Here is a tiny trained network, its code and every weight. The questions are about switching its units off for an input and a target symbol, where a switched-off unit gives its printed mean instead of its output.

import numpy as np


def w(rows, s, z=0):
    codes = np.array(rows[::2]) - 128.0
    scale = np.full(codes.shape[1], s)
    scale[-1] = z or s
    return codes * scale


def softmax(a):
    e = np.exp(a - a.max(-1, keepdims=True))
    return e / e.sum(-1, keepdims=True)


def log_softmax(a):
    a = a - a.max(-1, keepdims=True)
    return a - np.log(np.exp(a).sum(-1, keepdims=True))


def net(x, mask):
    ids = ['ΓΘΠΣαδεζηξφω'.index(c) for c in x.split()]
    T = len(ids)
    res = E[ids] + P[:T]
    u = 0
    for l in range(3):
        r = res
        for j in range(2):
            rows = slice(2 * j, 2 * j + 2)
            q, k, v = (r @ M[l][rows].T for M in (Q, K, V))
            z = softmax(np.where(np.tri(T) > 0, q @ k.T / 2**0.5, -1e9)) @ v
            o = O[l][rows]
            res = res + np.where(mask[u + j], z, o[:, -1]) @ o[:, :-1]
        u += 2
    return log_softmax(res[-1] @ U[:, :-1].T + U[:, -1])


Q, K, V, O = {}, {}, {}, {}
E = w([
[138,69,111,129,162,120,138,76,65,170,103],'Γ',
[78,141,99,127,49,140,126,113,47,90,155],'Θ',
[169,117,151,202,188,184,74,125,72,130,131],'Π',
[170,181,159,183,182,189,126,94,114,129,88],'Σ',
[178,129,125,114,179,186,89,131,71,166,155],'α',
[96,81,121,162,53,70,99,140,111,193,122],'δ',
[145,179,205,173,121,113,86,76,97,158,106],'ε',
[105,168,128,64,128,98,153,106,142,167,125],'ζ',
[115,26,135,101,101,147,6,181,55,138,144],'η',
[128,155,182,102,151,171,66,139,129,90,112],'ξ',
[63,147,77,76,108,149,101,162,134,107,55],'φ',
[105,198,104,130,178,55,102,153,79,97,136],'ω',
],0.022)
P = w([
[138,93,161,189,176,126,140,135,124,255,122],'0',
[147,128,135,168,172,134,93,94,151,235,118],'1',
[125,143,136,144,172,129,98,76,173,204,117],'2',
[111,167,146,156,140,131,103,94,165,198,148],'3',
[111,172,149,156,99,126,88,116,139,184,152],'4',
[96,181,153,142,91,133,103,116,127,144,132],'5',
[97,181,150,125,57,117,100,127,100,123,127],'6',
[100,190,150,102,33,107,99,142,84,88,126],'7',
[105,186,148,99,22,105,107,134,58,68,122],'8',
[104,197,147,82,17,103,122,129,26,28,89],'9',
],0.0094)
Q[0] = w([
[106,171,142,138,121,142,142,144,81,162,173],'0.h1',
[189,88,128,138,108,119,235,177,144,59,185],'0.h1',
[195,125,91,133,129,160,254,182,181,57,173],'0.h2',
[114,153,201,96,153,79,170,218,247,68,153],'0.h2',
],0.0075)
K[0] = w([
[141,154,108,77,69,160,89,61,91,141,124],'0.h1',
[139,87,150,151,186,168,148,158,181,197,95],'0.h1',
[147,65,95,190,165,148,134,100,124,246,95],'0.h2',
[138,94,89,152,255,158,154,156,143,157,115],'0.h2',
],0.0085)
V[0] = w([
[161,97,74,175,76,195,169,43,167,52,204],'0.h1',
[189,167,119,29,130,73,160,137,55,101,253],'0.h1',
[157,218,107,66,125,174,132,228,168,48,183],'0.h2',
[63,85,122,148,92,91,109,174,223,76,223],'0.h2',
],0.006)
O[0] = w([
[137,128,145,101,127,98,199,113,8,93,140,2],'0.h1',
[124,130,97,136,138,159,113,96,157,137,222,121],'0.h1',
[138,228,153,60,189,156,140,130,139,135,122,146],'0.h2',
[131,137,147,173,144,136,149,158,222,60,152,66],'0.h2',
],0.013,0.0074)
Q[1] = w([
[100,97,138,141,139,117,112,86,137,102,135],'1.h1',
[67,121,143,128,153,132,107,96,126,96,125],'1.h1',
[2,198,75,78,137,208,6,116,178,204,140],'1.h2',
[103,133,133,178,132,166,63,96,79,217,43],'1.h2',
],0.0082)
K[1] = w([
[143,147,127,126,168,102,151,168,133,153,157],'1.h1',
[107,130,69,145,150,138,134,131,84,94,128],'1.h1',
[102,158,101,79,91,81,144,108,27,2,180],'1.h2',
[156,159,150,61,36,135,161,150,115,54,179],'1.h2',
],0.008)
V[1] = w([
[107,140,75,131,153,140,148,82,81,97,138],'1.h1',
[27,152,149,150,105,115,144,132,78,57,182],'1.h1',
[80,188,105,251,221,84,111,165,51,105,85],'1.h2',
[103,127,95,178,149,254,114,125,115,142,102],'1.h2',
],0.0079)
O[1] = w([
[154,149,119,74,111,110,134,167,114,164,195,74],'1.h1',
[176,139,160,87,105,81,165,113,150,112,120,10],'1.h1',
[210,94,56,108,154,92,59,59,130,89,143,190],'1.h2',
[125,113,112,96,151,71,110,173,2,115,100,181],'1.h2',
],0.0094,0.012)
Q[2] = w([
[47,166,69,161,153,155,5,94,113,208,56],'2.h1',
[142,142,132,134,64,102,121,142,61,148,153],'2.h1',
[62,180,131,139,105,162,62,96,81,162,95],'2.h2',
[125,135,131,168,78,164,166,87,60,138,158],'2.h2',
],0.011)
K[2] = w([
[79,191,72,138,42,176,146,97,63,1,169],'2.h1',
[144,167,168,94,122,165,146,121,127,116,141],'2.h1',
[69,163,135,72,38,121,92,102,104,3,166],'2.h2',
[143,83,241,76,103,140,124,108,147,234,177],'2.h2',
],0.0077)
V[2] = w([
[70,111,25,66,62,71,174,139,160,80,115],'2.h1',
[156,193,121,73,159,115,31,178,210,171,62],'2.h1',
[151,182,237,149,101,116,117,4,136,127,100],'2.h2',
[145,41,228,46,116,171,85,145,90,3,174],'2.h2',
],0.0072)
O[2] = w([
[111,149,254,152,70,133,81,39,115,176,79,70],'2.h1',
[157,105,181,70,86,44,179,149,161,167,166,252],'2.h1',
[147,203,16,139,65,147,105,210,138,214,99,98],'2.h2',
[55,122,92,141,225,17,77,146,178,125,117,80],'2.h2',
],0.0095,0.016)
U = w([
[44,153,83,146,166,145,18,27,113,183,176,161],'Γ',
[124,171,104,110,212,156,20,91,135,165,125,107],'Θ',
[188,118,81,95,178,105,30,105,124,56,96,88],'Π',
[229,139,85,62,175,136,94,128,90,94,48,83],'Σ',
[122,123,120,69,205,173,101,143,53,131,206,55],'α',
[165,91,102,194,101,130,108,156,188,40,125,185],'δ',
[177,123,64,124,77,126,6,191,98,185,116,3],'ε',
[125,150,115,147,131,220,154,173,125,156,172,179],'ζ',
[74,74,133,190,222,97,89,100,229,123,193,152],'η',
[140,134,112,127,248,80,80,251,184,254,119,171],'ξ',
[154,128,225,90,156,90,103,168,66,139,73,132],'φ',
[239,105,69,96,137,98,17,48,228,133,212,143],'ω',
],0.0039,0.0065)

Each question gives the input, a string of symbols that net reads in full, and the target symbol t.
The units are the heads (2 rows each of Q, K, V and O). Each row of codes is followed by its name. A weight is (code - 128) times the scale printed after its matrix; where a second scale follows, it is the last column's (O and U).
mask holds one flag per head, layer by layer. A switched-off head (its flag False) gives its mean, the last column of its rows in O, instead of its output. The means were averaged over made-up inputs and are rounded, as every weight is.
A unit's drop is (log p(t) with every unit on - log p(t) with that unit switched off) / (log p(t) with every unit on - log p(t) with every unit switched off).
The circuit of an input: a set's keep is (log p(t) with only the set's units on - log p(t) with every unit switched off) / (log p(t) with every unit on - log p(t) with every unit switched off). Starting from all 6 units, units are removed one at a time, each time the one whose removal leaves the highest keep (on an exact tie, the one counted first), for as long as the keep stays at least 0.8.
units of the circuit, in order: the units of the circuit, biggest drop first
most important unit: the unit with the biggest drop
heads that matter: for each layer, one digit per head in row order, 1 if its drop is at least 0.15 and else 0, layers parted by /
drop of u: that unit's drop, to one decimal
input ξ φ ε φ ω ω Γ φ η, target φ: units of the circuit, in order -> (2.h1; 1.h2)
input Γ Π η Γ, target η: most important unit -> 2.h2
input Γ Π Γ η ξ ξ ξ ξ Γ, target ξ: units of the circuit, in order -> (2.h2; 0.h2)
input ω Θ α Γ, target Γ: heads that matter -> 10 / 00 / 10
input ζ Θ ξ Γ α ζ ω Θ ω, target ω: heads that matter -> 10 / 11 / 00
input Γ ω Θ Γ ω ε, target Γ: heads that matter -> 10 / 00 / 10
input ξ ξ Γ Γ φ δ η Γ ξ Σ, target ξ: heads that matter -> 00 / 00 / 01
input ω α δ ζ, target ζ: heads that matter -> 10 / 01 / 01
input φ α ζ, target φ: heads that matter -> 00 / 01 / 11
input ω φ α α ε α ξ ξ ε, target ξ: units of the circuit, in order -> (2.h2; 2.h1)
input ξ φ ξ ζ, target φ: heads that matter -> 00 / 00 / 11
input Π α ζ α, target ζ: heads that matter -> 00 / 01 / 01
input Σ ξ ζ ξ Π Σ ζ η ω Π, target ω: heads that matter -> 00 / 01 / 00
input Π ζ Γ φ Γ Σ Γ η δ, target η: units of the circuit, in order -> (2.h2)
input η η ζ, target η: units of the circuit, in order -> (2.h2; 1.h2; 0.h2)
input Θ α ξ Γ ξ, target Θ: units of the circuit, in order -> (2.h1; 0.h2)
input Σ ζ Σ ε ω Γ ξ ξ Γ ζ, target ξ: heads that matter -> 01 / 01 / 01
input ε φ α ξ α, target ξ: heads that matter -> 10 / 00 / 11
input φ Γ φ, target φ: units of the circuit, in order -> (2.h1; 0.h1)
input α ω α, target ω: units of the circuit, in order -> (1.h2)
input ξ ε ξ ξ ξ α φ Γ, target φ: units of the circuit, in order -> (2.h1; 1.h2)
input ξ δ Θ α Π, target Γ: heads that matter -> 10 / 00 / 10
input Π ω ω ξ Γ, target ω: heads that matter -> 00 / 01 / 10
input α ξ ξ, target ξ: heads that matter -> 00 / 00 / 11
input ω δ φ Σ Σ φ ε ξ ω δ, target ω: heads that matter -> 00 / 01 / 00
input ζ Π Γ ξ ω ξ φ ξ, target φ: units of the circuit, in order -> (2.h1; 0.h1; 1.h2)
input δ ξ ε φ η ξ ξ η, target ξ: most important unit -> 2.h2
input ξ η η ξ φ α ξ ζ, target ξ: drop of 2.h2 -> 0.6
input ω η η Γ ω Γ η, target ω: drop of 1.h2 -> 0.4
input α φ ξ ω δ φ, target ω: drop of 2.h1 -> 0.2
